Below is a small trained network, with its code and all its weights. Each question gives an input and a class and asks what happens when units are switched off, that is, made to give their printed mean instead of their output.

import numpy as np


def w(rows, s, z=0):
    codes = np.array(rows[::2]) - 128.0
    scale = np.full(codes.shape[1], s)
    scale[-1] = z or s
    return codes * scale


def f(y):
    return np.maximum(y, 0)


def log_softmax(a):
    a = a - a.max(-1, keepdims=True)
    return a - np.log(np.exp(a).sum(-1, keepdims=True))


def net(x, mask):
    res = np.array(x, float).reshape(1, 8) / 4 @ E
    y = f(res @ A[0][:, :-1].T + A[0][:, -1])
    res = res + np.where(mask, y, B[0][:, -1]) @ B[0][:, :-1]
    return log_softmax(res[-1] @ U[:, :-1].T + U[:, -1])


A, B = {}, {}
E = w([
[64,16,211,109,92,161,71],'x0',
[48,169,103,52,67,14,66],'x1',
[81,98,126,133,57,98,254],'x2',
[131,131,160,108,143,108,139],'x3',
[230,45,67,117,91,65,115],'x4',
[118,120,92,152,125,143,118],'x5',
[131,129,126,131,124,131,125],'x6',
[125,123,109,135,123,139,123],'x7',
],0.0075)
A[0] = w([
[100,159,129,110,121,176,119,99],'N0',
[192,112,168,132,145,226,173,111],'N1',
[152,157,138,130,178,143,24,119],'N2',
[80,40,137,110,153,127,113,119],'N3',
[63,193,168,140,146,163,122,69],'N4',
[193,249,72,117,157,110,155,110],'N5',
[164,111,153,149,177,176,140,84],'N6',
[97,124,122,141,121,136,164,73],'N7',
[66,175,108,88,91,46,52,89],'N8',
[76,97,116,144,62,115,230,92],'N9',
[45,205,152,134,180,180,130,56],'N10',
[92,37,203,103,106,171,53,81],'N11',
[157,155,142,119,174,145,42,1],'N12',
[96,146,114,95,111,118,108,66],'N13',
[151,61,115,133,132,90,142,131],'N14',
[160,181,129,132,146,104,137,123],'N15',
[160,117,123,127,123,112,126,81],'N16',
[188,116,121,123,112,109,82,69],'N17',
[125,92,178,114,122,139,98,130],'N18',
[214,73,93,100,120,81,109,102],'N19',
],0.012,0.0016)
B[0] = w([
[153,121,156,118,89,110,133,164],'N0',
[96,33,103,119,191,87,115,218],'N1',
[120,190,166,21,163,141,171,204],'N2',
[125,180,91,178,110,124,140,190],'N3',
[173,91,144,136,49,131,98,205],'N4',
[63,203,119,235,114,111,132,238],'N5',
[127,58,115,130,166,97,137,188],'N6',
[142,143,140,92,142,109,131,161],'N7',
[130,2,100,146,215,124,146,253],'N8',
[131,205,145,18,174,185,134,227],'N9',
[201,105,149,136,46,119,76,221],'N10',
[90,209,85,220,121,115,135,241],'N11',
[119,165,119,30,136,177,178,186],'N12',
[124,87,140,138,165,105,127,171],'N13',
[153,131,166,132,87,142,94,170],'N14',
[106,147,75,153,110,169,121,171],'N15',
[140,130,140,129,109,120,111,149],'N16',
[156,135,171,102,96,126,114,173],'N17',
[107,165,126,164,128,136,138,178],'N18',
[167,101,161,137,39,138,89,206],'N19',
],0.017,0.011)
U = w([
[85,199,84,253,98,101,132,95],'0',
[221,79,194,138,2,105,49,75],'1',
[133,1,108,150,205,71,128,66],'2',
[141,182,167,34,138,145,164,254],'3',
],0.0075,0.0032)

Each question gives the input, the list of numbers given to net, and the class t.
The units are the neurons (one row each of A and B). Each row of codes is followed by its name. A weight is (code - 128) times the scale printed after its matrix; where a second scale follows, it is the last column's (A, B and U).
mask holds one flag per neuron, in row order. A switched-off neuron (its flag False) gives its mean, the last column of its row in B, instead of its output. The means were averaged over made-up inputs and are rounded, as every weight is.
A unit's drop is (log p(t) with every unit on - log p(t) with that unit switched off) / (log p(t) with every unit on - log p(t) with every unit switched off).
The circuit of an input: a set's keep is (log p(t) with only the set's units on - log p(t) with every unit switched off) / (log p(t) with every unit on - log p(t) with every unit switched off). Starting from the 12 units with the biggest drops (on a tie, the unit counted first), units are removed one at a time, each time the one whose removal leaves the highest keep (on an exact tie, the one counted first), for as long as the keep stays at least 0.8.
units of the circuit, in order: the units of the circuit, biggest drop first
unit that matters most: the unit with the biggest drop
top k neurons: the k neurons with the biggest drops, biggest first
drop when u is switched off: that unit's drop, to one decimal
input [0,-4,0,1,-4,-5,4,3], class 1: top 3 neurons => [N8, N10, N4]
input [-1,-3,-3,-7,-2,-3,4,-6], class 2: top 3 neurons => [N9, N1, N6]
input [2,-4,-1,-5,-5,7,-7,3], class 1: top 2 neurons => [N8, N10]
input [2,2,6,-2,-5,-4,5,-7], class 3: units of the circuit, in order => [N9]
input [-7,7,-2,-8,-8,-8,-1,-4], class 1: top 3 neurons => [N10, N4, N11]
input [-1,2,7,-6,5,1,2,0], class 3: top 2 neurons => [N9, N10]
input [-4,-1,-5,5,3,-6,-7,5], class 3: top 3 neurons => [N11, N2, N12]
input [3,1,8,-3,-8,-5,-6,4], class 1: top 3 neurons => [N10, N4, N2]
input [7,-6,1,7,3,0,8,-5], class 0: top 2 neurons => [N11, N8]
input [7,3,-7,-4,-1,3,6,-7], class 0: top 4 neurons => [N11, N9, N3, N18]
input [0,1,6,-7,5,6,-8,1], class 3: top 2 neurons => [N9, N10]
input [-3,-3,-5,-2,3,0,-5,-4], class 3: top 3 neurons => [N11, N2, N8]
input [-3,2,4,4,-1,-4,7,5], class 3: drop when N9 is switched off => 0.7
input [-1,2,-5,7,4,4,0,7], class 3: drop when N10 is switched off => 0.7
input [5,5,-8,-3,1,5,1,7], class 3: unit that matters most => N2
input [3,8,6,4,-1,-7,-6,6], class 2: drop when N8 is switched off => 2.4
